Rows, each with the band of its hidden value
[ 303 -272  -15   34  -26   21   11  137 -212  -60 -382 -257 -158 -133
  180 -195 -158 -130 -111  245 -149   87  -56 -226 -119 -107 -299 -219
  265 -232 -334  -46 -191   84  394  268  -43   10  173  227  121  383
  156  157 -141  128   75  -38  212] : V
[-212  201  131   87  123  -26  107   22  -30  357  -80   60  -67  -42
  199  129  -29  -82 -186  136   27 -151  -30 -152   57  -46 -156  -61
 -113 -214    2 -308  237  191 -203 -158 -159 -128 -156   63  -27  113
 -163 -251  193  -29  171 -154  -36] : V
[-104 -200   51  213  119  -49  -17  -20   15  -80 -315  114 -216   50
   60 -164  -60  117 -263  235  185 -188 -246 -169 -371 -124 -181   -7
  -70  144  -87 -251  208   23 -109   82  -11 -114   41   78  287  134
 -155   -8 -145  -59   32   21   38] : V
[ -18 -141   19  306 -259   23   19 -151  144 -584  427  310 -120   -4
   48 -141 -186  249   72   64  113   95  122 -249 -608 -169  159 -364
  106  233 -217 -142  -96 -262 -444   68 -129  460   30    7  111  318
  421  -73  -56 -256 -365 -274    6] : N
[  30  -78  121  -11  -57  -55   68   10  -96 -121   67  -34  -96  -91
   51  -94  -78  -31  -14   24  -15  136   37  -87 -252 -120 -110 -207
  202   36 -183 -146 -148 -131 -159   76    7  154   83   95   35  136
  410  -64  -11  -62  -71 -133  136] : V
[  42  445  208    8 -109  194   21   41  178  374  262 -190  103   -6
   99  414   85 -338 -119  -31 -138 -217  168 -193  184  130 -132 -189
  -17 -127  124 -127  271  216   39  -88 -375   23 -218  -61 -273   -4
 -201 -326  208  222 -135 -116 -246] : K
[ -28  -62  242  109  -31  -92 -119    1 -143  -83  -42    0 -196  -85
   28  -22  -45  -42   18  110   77   22 -143 -181 -240  -14  -23 -213
  141   62 -133  -85 -267 -136 -219  128   38   92  121   35  -47  138
  307  -12 -132  100 -111 -116   83] : H
[ -69   98  -74  118  159   -5    9   -8   26    8 -117   55  -70 -160
   67   52    9   64  -94  245   14 -118  -67   32 -116  -65   67  188
   17   98  -19 -260  222  -12  -14   84 -103   11  -21  -14   84  207
  -95   15   59 -178   36  -12  -31] : D
[ 121  -88 -212   63 -311  245  108 -113   24  -73   77 -139  -37  159
 -155  147 -103 -211 -446   57   18  186  233 -243  -18  -84 -342  -55
   68   50 -339   20  221  372  438   15 -135   21  250   65  -15  258
 -250  -24 -136  287 -298    7   21] : E
[ -77  -16  -40  198 -165  212   55  -14  219    1  138  166 -127  117
 -101   99  -30  -73 -298  161  208 -157   72 -224 -130   39  -45    4
 -184  265  -30 -216  454  240   53 -126 -169   -8   56 -158    2  159
 -442  -94  -24  103 -224  -98 -123] : V
[ 175   18  271  183  -79  -50 -342  204  -20  269 -145 -221  -44 -200
   -6  170   32 -412   59  101  -39 -318 -177 -310  164  170  -68 -192
  129   33  -20   71 -193  113  207   56   39  -96  125  124  -56  146
 -254  146 -266  419 -153   13  -45] : H
[-173  112  190  162  105 -155  -35  122 -109  441 -158  -18  -76 -166
  166  119  -36 -230    0  168   -9  -67  -68 -256  243   21  -76 -122
  -37 -340 -136 -125  -33  252 -167 -223   49 -249  -32  150  -15  124
 -107 -171   82   83  126 -205   65] : E
[ 266  -65  -91 -234   75  -87  199  227  -25  -10   -7 -247   22 -260
 -153 -102  211 -258  266  -94   92  209   87  395    3  100  108  224
  279  142   91 -115  -63 -287  241   89   71  191  144  -58  -96   22
  413  233   34 -371  -80    3  216] : D
[ -22  107  122  208  141   15 -133   29  -76   27 -121  -41 -124 -127
  157  113   -8  -44  -41  271  -91 -165 -151 -121 -168  -75  -22    4
   42   65  -52 -272   28   15  -64   86 -136   11    4    7   33  162
   36  -94  -47   54  -67  -97   12] : K
[ -23 -290 -185  -41  109  106   63 -100 -128  -84 -478  -13 -166  -84
    4 -181 -192  205 -621  304   -9  -87 -138  -53 -249 -245 -347  167
  102  237 -305 -234  295   94  353  300   53 -136  210  178  353  329
 -322  213 -141  148  217  231   74] : H
[-115  254    9  120  252 -183 -156   33  -59  288 -456 -282  -95    5
  -84  306   10 -223 -151  202  -38 -186 -128   41  125  -18 -199  411
   41  -69  -43 -179   86  320  203   59 -167 -379   85   28   71  -46
 -326   -2 -190   79   52  139  115] : V
[  22 -405   82   60  -47   43  161  -72   27 -136 -141  -14 -121   71
   36 -290    8   49 -281   18  172  193 -105 -245 -358 -105 -281 -345
   39  -19 -287   33  100  -63 -116   33  190  -63   70  201  275    5
  231 -155  -49   13 -112  -45   59] : E
[-109 -109 -106   19   11  -87   85 -100  -14  107 -131  -81   35  -48
 -110   14  -17  -87 -315   -8   56  145   29  -74   26 -144 -252   59
   91   -4 -294   19  147  162   57  -73  196 -197  146  264  242   47
 -100  -36  -66   18  -39   91   76] : E
[ -35   19  -32  -19   66   14  200   77  162  -47  149   73 -109 -142
 -148  -24  248  -39  231   84  293  260   67  198  -45  226  405  167
  -22   94   70  -72  170 -199 -164  -66   52   78   11 -312 -181  -49
  298  -64  221 -392 -185 -192   -2] : W
[ -81  -74 -166 -160  112  -62  200 -149   16 -181  -19  -53  -15 -186
 -193  -57  102  144  -66    1  135  410   75  284 -127  -27  155  234
  211  112 -213   30   44 -253  -71  142  186   27  121  -12   59  -25
  403   34  109 -313  -65   53   83] : M
[-106  -85 -272  227  131   28   83  -37  -13  -50 -161  121  -88  -96
   14    5  -44   61 -205  266  111   -4  -26   24 -100 -142    5  284
  -62  114 -159 -288  291  134  103  -64  -32  -37  123   46  183  284
 -236   70  -37 -187  -36  -45   91] : E
[  96   92   48 -105  166 -231   96  302 -147  284  -84 -251   25 -374
   29   39   38 -334  367  -12  -94  109  112  238  255   60   99  145
  253 -181  -16 -197 -256  -67   85 -105   29    7   79   58 -104   68
  327  117   72 -247   95 -176  321] : N
[  11   -7    1  147   34   55  -33  -42  -58 -101 -110   48 -129  -93
  135   -6  -79   79 -174  243  -10 -114  -99 -142 -247 -110  -70  -53
   65   72 -105 -220   81  -29    3  182 -137  115   25   57   65  315
  -11   24  -33   -4   -6  -34  -26] : W
[ -57  -38  181  136 -217  -80  -70   47  -79  259  -38   55  -98   12
   59   29 -161 -240 -257   75   62 -166  -32 -466   50  -58 -336 -333
   14 -116 -178  -52   -1  291  -24  -89   25  -80   82  239   35  315
 -297  -27 -108  281   32  -66  -15] : K
[-232  139   39   52  269  -83   62  -47  135   90  -97   -6 -106  -99
 -154  142  250   24   81  105  271  131  -98  223  -13  190  314  321
  -69   46   60  -73  172 -120 -258  -43   43 -185  -39 -237  -84 -235
  128 -148  131 -264 -104  -59  -24] : M
[ -12 -176 -246 -114 -136  118  290 -145 -173  -76  167   71   11 -110
  -68  -80   13  -24 -339    3   92  406  153   19  -66 -193 -164   -8
  129  117 -302  -83  156  -15  105  -29  208  202  232  162   11  322
  198   14  101  -72 -106  -36   79] : W
[ -59   -5 -195 -268   39  188  451 -203  332 -251  199  -17   -8    3
 -233  -77  253  231 -147  -20  219  535  245  290 -226  102  230  171
   50  107 -115   75  482 -242 -121  114   33   33  -77 -286  -19 -233
  434 -267  407 -457 -179   -9 -132] : W
[ -10   68  233  163  -99  -64 -136   31  -67   68   19    5 -122  -72
  109   68  -80 -133  -25  143  -22 -106  -69 -333 -100  -23  -94 -283
   90  -65 -121  -76 -130   58 -154   52  -57   47   23   94  -39  232
   62  -83  -60  149  -73 -129  -23] : D
[  -5  108   62  177   59   14  -47   35  229 -115   -8   75 -138  -56
  -23   61   79   55  102  170  198 -198  -81   -6 -224  161  254   69
  -37  143  147 -156  163 -141 -131  129 -230   85  -94 -217  -59   69
  -50   19   14 -207 -130  -66 -128] : H
[ -32   80  -23   65   61  175  156   -5  350    4 -140   38 -165  111
  -48   47  101   89 -173  189  283 -157  -18  -15 -157  231  110  112
 -180    9  145 -135  506   44   44  117 -334  -96 -177 -306  -66  -17
 -313  -92  155 -167  -20  -11 -211] : H
[-124   66  163  221   -3  -47 -103   17   78  -33    5   14 -161  -12
  -17  109 -119  -32  -15  175    0 -108   13 -180 -188  -24   21  -38
   15  101 -132 -201    4  101 -177  -25 -145  -65   44  -82   62   44
  -12 -131  -98   54 -155 -164   76] : N
[  95 -213  -32  -57 -194   35   94  -27 -233 -111   27 -105  -79 -138
   35 -105 -227  -81 -215   92 -164  325  172 -220  -95 -221 -266 -257
  301  -56 -496  -30 -200   85  145   89  114  107  270  236   78  346
  314   16  -56  175  -55 -119  219] : E
[ -47   66  226  267   57  -65 -249   51  -70   63  -95    0 -163 -163
   79  126   14 -107   85  246   27 -139 -203 -236  -67   70  114 -108
   38   15  -71  -80 -161   -7 -158   57   -3  -27   60   -6  -59  153
   39  -32 -116  154 -133 -133  -21] : H
[  72   15   33  -95  -66   40  164  -19 -208  -26  108  -76  -32  -62
  105   -8  -54 -106 -164  -25  -66  115   78   -6 -197 -195 -276 -146
  196   41 -106 -275  -47  -83    3   76 -102  271   80  140  -65  243
  335  -52   37  -29  -28  -88  130] : K
[ 122  263  451  190 -205  -69 -291  222  205  177   14 -232 -209  153
 -122  289   26 -448  217   71   87 -313  -29 -357    8  337  -14 -224
   20  -50  145   30 -148  214   -1   53 -346 -113  -15 -255 -286  -94
 -150 -108 -212  300 -285 -130  -69] : K
[-116   97  176  162   99  -47 -112   31   97   -7 -115   51 -212  -80
  -15   86    0   43   51  223  149 -161 -128  -68 -158  137  196   47
  -15   80   33 -161   21  -63 -191  107 -146  -54  -29 -190  -67   42
  -26  -24  -24  -35  -45  -97  -40] : M
[  89  -21  118   85  -31   64   55   26  -58 -232  182    1 -128 -152
  148  -58  -17   19  154  146  -57  191   50  -90 -300  -52  120 -240
  169    8 -155 -170 -154 -213 -208   96  -90  279   20  -56  -85  179
  572 -144   94 -128 -187 -282   79] : V
[ -80  -39   27  213  114  -75   17   65   52  -12 -132   54 -156  -61
   36  -22   -2  -10   49  195  142  -35  -73  -62 -146   12   82   53
  -38  -16  -62 -199   76   23 -133  -49  -66  -64   16  -47   78   88
   18  -48  -23 -180  -60 -152   90] : E
[-233   54   42   93   88 -101  105  -56  140   28   -3   77 -110   -2
  -91   37   55   37  -27   93  193  136   24  -21  -95   34  107   84
  -53  -23 -109  -83  177   34 -307 -112   29 -162  -23  -91   59 -100
   96 -214  107 -222  -79 -122   15] : E
[ -28  106  204   40   62  -83   -2   40   13 -263  196   38 -148 -185
   68  -32  -39  107  280  119  -50   86   43   54 -373  -42  249  -91
  204  150  -46 -262 -193 -332 -411  128 -125  251  -28 -154  -55   39
  639 -127   89 -274 -125 -249  102] : V
[ -35  185  233  211   85 -112 -200  108   -8  132  -50  -73 -119 -193
   94  161   34 -160  211  244  -67  -73  -96 -192   29   92  165  -75
   73 -118  -71  -65 -142   40 -176   14  -47  -83  -20  -47  -79   82
  130 -127    7   35  -98 -184   -6] : K
[  43  -70   31  248 -185  104   -9  -40   17    1   93  -41  -34  101
   16  113  -54 -210 -226   10   58  -54   35 -292 -140  -81 -268 -220
  -14   41 -154 -105   80  195   73 -100 -125   74  101  134   40  180
 -142 -101 -170  199 -298 -108   31] : N
[ -72  163  -52 -157  177  -95  139   -7   32  143    9 -130   76 -265
  -83   91  162  -62   32   14  -23  205   84  241  108   13  126  235
  167    4  -66  -51  125 -113  -57    9  119  -62   -6    7    3  -62
  244  -72  212 -265   17   18   18] : D
[ -23   16  235  216    3  -99 -335   62   71  -19 -292 -112 -250  -30
  -81   80 -123  -71  -68  340  -50 -227 -163 -322 -151   46  -33  -15
   97  121 -194  -13  -59  181   31  213  -50 -270  126  -63  144   62
 -190   10 -262  276  -91   31    1] : K
[ -77 -129 -165   51  -93  115  126 -111   48  -73  -45  117 -128   23
 -130  -19  -29   50 -356  152  224   88   30  -92 -115  -22  -66   82
  -35  155 -178  -79  296  109  117   47   15   -8  151  -28   44  236
 -225   56  -15    9  -81   23  -40] : H
[-161 -106  153  287   99 -191 -241   80 -140  140 -395  -21 -235  -93
   32   18 -216  -87 -139  332  -36 -179 -185 -310  -45 -108 -159   12
   33  -13 -298 -167 -118  284  -16  -15   74 -324  197  140  244  184
 -244   35 -276  239   53  -64  201] : N
[  96 -179 -125 -172   17   51  261  -30  -92 -133   20  -81  -26 -130
  -57 -162   98  -14 -131   -6   72  334   62  166 -194 -108  -91   39
  194  133 -161 -108   87 -196   84  102  141  165  148   62   49  113
  404   22   84 -211  -78   -5  130] : D
[  99 -197 -108   47  199  163  138  -82 -174 -221 -189  -35 -101 -154
  183 -136   58  160 -201  174   38   90 -177  131 -382 -159  -79   25
  107  130  -92 -294   75 -285   78  237  -55  235   58   84   81  235
  308   51    6 -132  -32  -20   84] : M
[  41  137  161   81  259 -192  -99  189   18   75  -91 -142  -74 -364
    1   88  218 -136  512  111   87   45 -128  217   58  255  461  147
  154  -70  114  -49 -265 -311 -177   61   23   22  -30 -155 -181  -66
  413   62   61 -288  -88 -163   86] : M
[  87   81    4  190  -93  237  -35  -80  324 -235   14  -55 -126  164
  -38  126  -22   54 -223  201   41 -180   40 -194 -344   48  -38  -34
  -33  178  -33 -110  362   98  109  208 -395   22  -69 -193   48   48
 -211 -140  -52   58 -267    3 -191] : V
[-110  164  250   40  155 -126  -64   60    4  127 -153  -67 -162  -63
   13   91   53  -61   40  132   69 -127 -136  -18 -119   73   24   36
   38   13   65 -188   -8  -56 -214   85 -101 -100  -48 -102  -53  -63
  112 -109   10  -47   27  -57   15] : W
